Below are the code and all the weights of a small trained network. Each question names an input and a class and asks about switching units off, where a switched-off unit gives its printed mean instead of its output.

import numpy as np


def w(rows, s, z=0):
    codes = np.array(rows[::2]) - 128.0
    scale = np.full(codes.shape[1], s)
    scale[-1] = z or s
    return codes * scale


def f(y):
    return np.maximum(y, 0)


def log_softmax(a):
    a = a - a.max(-1, keepdims=True)
    return a - np.log(np.exp(a).sum(-1, keepdims=True))


def net(x, mask):
    res = np.array(x, float).reshape(1, 7) / 4 @ E
    y = f(res @ A[0][:, :-1].T + A[0][:, -1])
    res = res + np.where(mask, y, B[0][:, -1]) @ B[0][:, :-1]
    return log_softmax(res[-1] @ U[:, :-1].T + U[:, -1])


A, B = {}, {}
E = w([
[223,102,124,40],'x0',
[179,229,130,152],'x1',
[158,109,254,175],'x2',
[127,128,128,127],'x3',
[127,129,129,127],'x4',
[129,128,127,128],'x5',
[128,129,128,127],'x6',
],0.0093)
A[0] = w([
[66,136,219,211,141],'n0',
[220,85,206,105,49],'n1',
[177,107,169,109,76],'n2',
[178,128,32,33,146],'n3',
[84,10,126,115,254],'n4',
[199,252,114,169,139],'n5',
[175,117,149,95,122],'n6',
[98,146,97,121,170],'n7',
[24,176,30,163,225],'n8',
],0.017,0.0047)
B[0] = w([
[52,129,240,193,217],'n0',
[215,124,86,176,199],'n1',
[172,124,100,149,165],'n2',
[36,119,108,5,239],'n3',
[68,40,21,218,235],'n4',
[187,190,248,47,208],'n5',
[156,144,81,100,167],'n6',
[159,152,101,121,169],'n7',
[250,127,73,172,249],'n8',
],0.028,0.016)
U = w([
[186,84,18,185,252],'0',
[255,177,105,115,131],'1',
[8,88,127,185,181],'2',
[79,164,211,117,10],'3',
[8,52,65,65,118],'4',
[74,158,142,6,109],'5',
],0.0071,0.0012)

Each question gives the input, the list of numbers given to net, and the class t.
The units are the neurons (one row each of A and B). Each row of codes is followed by its name. A weight is (code - 128) times the scale printed after its matrix; where a second scale follows, it is the last column's (A, B and U).
mask holds one flag per neuron, in row order. A switched-off neuron (its flag False) gives its mean, the last column of its row in B, instead of its output. The means were averaged over made-up inputs and are rounded, as every weight is.
A unit's drop is (log p(t) with every unit on - log p(t) with that unit switched off) / (log p(t) with every unit on - log p(t) with every unit switched off).
The circuit of an input: a set's keep is (log p(t) with only the set's units on - log p(t) with every unit switched off) / (log p(t) with every unit on - log p(t) with every unit switched off). Starting from all 9 units, units are removed one at a time, each time the one whose removal leaves the highest keep (on an exact tie, the one counted first), for as long as the keep stays at least 0.8.
units of the circuit, in order: the units of the circuit, biggest drop first
most important unit: the unit with the biggest drop
top k neurons: the k neurons with the biggest drops, biggest first
drop of u: that unit's drop, to one decimal
input [-1,2,-4,7,7,5,8], class 1: units of the circuit, in order => [n4]
input [-2,-8,1,2,7,-6,3], class 2: units of the circuit, in order => [n8; n1; n3]
input [-3,2,-6,-1,-8,2,7], class 1: top 2 neurons => [n4; n8]
input [7,4,1,-8,8,2,5], class 1: top 2 neurons => [n1; n0]
input [0,2,1,-4,-8,0,5], class 3: units of the circuit, in order => [n8; n4]
input [3,1,-1,4,-4,-2,7], class 5: units of the circuit, in order => [n4; n8]
input [0,6,-3,-4,-5,5,0], class 1: top 2 neurons => [n0; n8]
input [1,0,-1,0,1,-2,5], class 4: top 3 neurons => [n8; n5; n1]
input [-8,3,1,-7,2,-7,-2], class 3: top 2 neurons => [n0; n1]
input [0,2,1,-4,-5,-7,3], class 3: top 2 neurons => [n8; n3]
input [1,-7,-8,7,-8,-8,-4], class 4: top 2 neurons => [n3; n1]
input [3,2,-5,-5,4,-8,-2], class 5: units of the circuit, in order => [n4; n3]
input [1,7,-5,3,6,4,-3], class 5: top 2 neurons => [n3; n1]
input [-8,-2,5,-4,7,-7,3], class 2: units of the circuit, in order => [n0]
input [7,0,-3,-5,-1,-7,5], class 4: top 2 neurons => [n5; n3]
input [-1,-7,5,-4,-5,4,0], class 2: top 2 neurons => [n8; n0]
input [-3,2,-7,1,-1,5,3], class 1: top 2 neurons => [n8; n4]
input [0,-2,7,-7,-1,1,-7], class 2: top 2 neurons => [n0; n8]
input [8,-5,-3,6,-7,5,4], class 4: drop of n3 => 0.6
input [-4,-1,1,-8,-4,3,-5], class 2: most important unit => n0
input [1,-5,-8,-6,6,-2,-2], class 4: drop of n3 => 4.6
input [-4,8,8,-5,-5,-1,-6], class 3: drop of n1 => 0.0
